Q:
[[-3.60  6.03  0.49 -3.31  1.59 -2.54]
 [-1.54  5.36 -0.49 -4.75 -1.06 -4.18]
 [-4.30  1.16 -1.34 -5.26  3.87 -0.41]]
A: -4.75

Q:
[[-2.97 -2.25  1.68  2.92  2.78 -2.40  1.11]
 [ 5.35 -2.84 -0.66  0.85  1.04  0.87 -0.12]
 [-3.86  3.16 -1.11 -3.02  0.05  0.03  2.18]]
A: -3.02

Q:
[[ 4.07 -4.98  2.17 -1.29  3.81  5.16 -5.36]
 [ 3.46 -2.51 -3.05  0.72  2.73  3.36 -3.12]
 [ 1.10 -0.57 -3.87 -0.36  2.71 -0.22  1.77]]
A: -4.98

Q: [-3.91  5.40 -3.63 -3.11  2.10]
A: -3.63

Q:
[[0.32 5.43 4.27 1.37]
 [0.35 5.14 3.30 2.70]]
A: 0.35

Q: [5.96 4.90 5.06 4.17 1.75 1.45 6.31]
A: 1.75

Q: [-3.70  6.40 -0.62  2.36  2.95  6.16]
A: -0.62
---
((-33.6, -11.2, 75.7, -56.5, -122.0), (-67.7, -56.8, 26.1, -45.2, 136.4), (-16.3, -28.3, -13.4, 50.8, -178.0)) yields -13.4
(76.838, 80.921, 149.388, 28.907, -113.326) yields 149.388
((0.05, 0.15, 0.05, 0.14, 0.09), (0.20, 0.00, -0.10, -0.04, -0.03), (-0.15, -0.09, -0.01, -0.08, -0.01)) yields -0.01
(1.73, 1.51, -0.21, -1.53, -0.28) yields -0.21
(-0.130, -0.109, 0.105, 0.079, 0.109) yields 0.105
(1.2, -0.4, -0.7, -0.7, -1.9) yields -0.7
(2.225, -18.764, 5.571, 17.027, -8.816) yields 5.571
---
[[ 2.58 -0.48 -4.53 -3.60]
 [ 0.46 -3.39 -4.94  4.14]] -> 0.46

[-6.10 -2.17 -6.41  5.92  6.15  0.11] -> -6.41

[[-2.58  0.37  2.79  1.10  3.69  3.04 -4.06]
 [-1.84  5.25 -1.68  0.73  0.85 -2.09 -0.69]] -> 0.73

[-3.34  4.77 -0.12 -4.38 -2.55] -> 4.77

[-3.65 -5.11  4.21 -3.49  2.10 -2.18] -> 4.21

[[ 1.16  1.03  0.21 -0.44  2.44  2.19  1.31]
 [ 1.72  2.09 -4.70  0.46  3.11  2.04 -2.58]] -> 0.46

[ 1.52  5.57  4.62  6.39 -1.62] -> 5.57
---
[[ 0.15 -0.67  1.95 -2.89 -0.90]
 [ 2.80  4.39  1.90 -6.18 -0.76]
 [-2.10  1.79 -1.91 -5.18 -1.44]] --> 1.90, 4.39

[[-1.60  1.63  0.00 -3.88 -2.75]
 [-3.03  1.63  0.33 -4.95 -3.63]
 [ 3.00 -5.71  3.17 -1.47 -1.27]] --> 0.33, 3.17

[-2.68  4.76  3.34  2.50  5.40  3.20 -2.07] --> 2.50, 5.40

[ 2.39 -6.03  5.18 -0.92  3.29] --> 5.18, 5.18

[-4.61  0.85 -2.68 -0.58 -0.90 -0.43  3.39] --> -0.58, 3.39

[ 4.99  2.45 -5.58 -6.43 -1.17 -5.18  2.20] --> -6.43, 4.99

[-1.27 -5.13 -1.07  3.76 -1.77 -3.68  3.07] --> 3.76, 3.76
---
-13.404,6.511,13.808,8.678
-13.265,6.662,13.456,8.754
-12.812,6.188,14.320,8.193
Out: 6.188

0.093,0.202,-0.130,0.000,0.108,-0.117,0.119
0.047,0.043,-0.067,0.190,-0.027,0.075,0.170
-0.201,-0.020,-0.130,-0.056,0.020,0.177,0.159
Out: 0.020

1.194,-1.245,1.409,-1.300,1.422,-1.005,1.631
-1.123,0.240,-1.072,0.263,-1.750,0.268,-1.723
-0.882,0.064,-1.018,0.179,-1.086,0.010,-1.024
Out: -1.086

-69.75,119.57,53.34,27.85
67.67,211.67,-118.10,46.23
-83.13,70.98,77.73,37.38
Out: 70.98

124.7,66.9,17.3,32.3,54.4,-82.8,-32.5
-182.2,-179.8,-189.8,-160.1,-155.9,-107.7,-94.2
-211.0,-161.2,-93.7,-25.6,17.3,45.6,93.5
Out: 17.3

-1.026,-0.250,-0.493,-0.721,-0.491,-0.334
-1.273,0.365,1.239,0.656,-0.310,-0.170
-1.673,0.036,-0.155,-0.735,-0.597,-0.314
Out: -0.735

-8.5,-110.1,-21.8,-2.8
21.5,42.6,193.2,68.2
-86.6,-56.8,-123.2,-50.0
Out: -56.8
---
[[ 3.74 -6.18 -0.36  0.96  0.55 -2.07]
 [-0.48  0.71  0.09  1.83  2.96 -0.26]
 [-1.23 -3.25  0.16 -1.83 -1.27 -3.47]]: 1.83

[[ 3.92 -0.35  0.14 -0.39  1.19 -3.97 -2.85]
 [ 0.08  5.43  2.03  0.10  1.88  4.51  3.25]
 [ 0.22  3.33  0.29 -0.44  2.41  2.82 -0.99]]: 1.88

[[ 0.52  5.59  2.58  4.23 -4.11  2.24 -0.53]
 [-0.09  0.56  2.71 -1.98  1.17 -1.96 -1.98]
 [-2.28  0.95 -1.08  4.57 -2.27  0.55 -0.47]]: 1.17

[[ 2.22 -0.91  0.07  1.95]
 [ 1.87 -0.97  1.50  2.50]
 [ 1.32 -5.10  2.80  2.72]]: -0.97

[[ 2.60 -2.14 -4.56 -6.24 -4.62 -1.26  2.78]
 [ 2.93 -2.24 -0.32  2.85 -1.74 -2.70  2.26]
 [ 3.09 -3.01 -3.92  2.35  2.87 -0.62 -3.20]]: -1.74

[[-0.54  1.79 -0.27 -1.13  6.38  0.43]
 [ 1.60  0.37  1.15  0.56  0.75  3.81]
 [-0.53  0.89  0.53 -0.80 -0.76  2.16]]: 0.56

[[-0.08  5.58  1.49  1.55]
 [-4.19 -1.58 -0.30 -2.94]
 [-2.62  1.34  1.72  0.97]]: -1.58

[[-2.49  0.47  2.25 -2.50  5.25  6.05  0.21]
 [-3.61 -0.09  0.21 -3.11  2.36  4.34  0.38]
 [ 0.28 -0.24 -3.97 -0.07 -1.62  0.24  3.25]]: 2.36

[[ 3.59  4.08 -2.04  1.59 -5.68 -5.67 -0.48]
 [ 3.28  3.71 -1.61  1.43 -5.15 -4.99 -0.28]
 [ 0.60  0.80 -0.37  0.36 -0.97 -1.03 -0.10]]: -5.15

[[ 2.21 -5.50  5.43 -1.31]
 [ 2.53 -5.53 -3.66 -1.08]
 [-3.19  4.20  0.97 -3.29]]: -5.53
---
[[49 73 70 71 97]
 [61 56 50 64 13]] --> 49, 13

[801 369 562  41] --> 801, 41

[ 617 -248 -178 -301 -484 -865] --> 617, -865

[57 16 91 75 76 77] --> 57, 77

[ 28 -42 -12  47 -20   5  20] --> 28, 20

[[ -4  22 -37  30 -45]
 [ -9 -16  18 -12  30]] --> -4, 30

[2897 1359 8965 5852] --> 2897, 5852

[ 97 215 108 141  54] --> 97, 54

[ 70  91  60 229 159 124] --> 70, 124
---
[[ 4.37 -3.23  0.99 -1.65 -2.98  5.61]
 [-0.62 -3.23  1.18 -0.55  3.76  0.81]]
0.99

[[-6.24  5.14  6.07  6.38]
 [-4.95 -1.85 -1.82 -4.59]
 [-2.74 -3.29 -3.76  0.75]]
-1.82

[[-2.27 -0.95  3.31  3.07 -0.74]
 [-5.08 -0.01 -2.24 -1.46 -0.10]]
3.31

[[ 2.02 -2.72  1.16  1.41]
 [ 2.02 -1.45  5.24 -0.45]
 [ 2.02  1.63  0.25 -1.36]]
5.24

[[-0.03 -0.60 -2.13 -0.22 -1.75  3.23 -1.79]
 [ 0.10  1.58  3.53  0.72 -3.23  5.65  1.74]]
-2.13

[[-1.51 -1.00  0.73  1.05  0.34  5.78]
 [-0.15  0.84  0.69  0.17  2.22  0.18]
 [-2.09  0.15 -0.08  0.38 -0.54 -1.43]]
0.69

[[ 0.65 -5.26  0.48 -2.10 -5.01]
 [-4.46  0.46  1.35 -4.18  4.75]]
0.48
---
-5.28  -0.13  -2.10  -1.94 → -2.10

-2.09  -0.09   3.69  -3.28  -0.01
-5.93  -0.19   1.08  -3.30   0.00
→ 3.69

 3.49   0.55  -6.53   5.95  -6.25
-2.68   4.90  -3.34  -0.02   5.26
→ -6.53

-2.60  -2.51   5.38  -1.73
 0.32  -0.54   2.17   0.48
→ 5.38

-1.02  -1.19   1.45   6.27 → 1.45

-0.26  -3.26   4.01   3.04  -3.09
 0.11   0.89   4.90   0.58  -0.77
-2.50  -1.19  -2.23  -2.71  -3.86
→ 4.01
---
array([[-431, -323, -333, -333, -472,   22],
       [ 594, -760, -750, -749,  571, -698],
       [-818, -144, -165, -163, -889,  318]]) ==> -431, 318

array([100, 546, 939, 890, 136, 151]) ==> 100, 151

array([-373,  780,  123, -933]) ==> -373, -933

array([152,  19, 190,  93,  74, 200]) ==> 152, 200

array([246,  87, 134,  40, 203,  45]) ==> 246, 45

array([6, 4, 4, 2, 7, 2]) ==> 6, 2
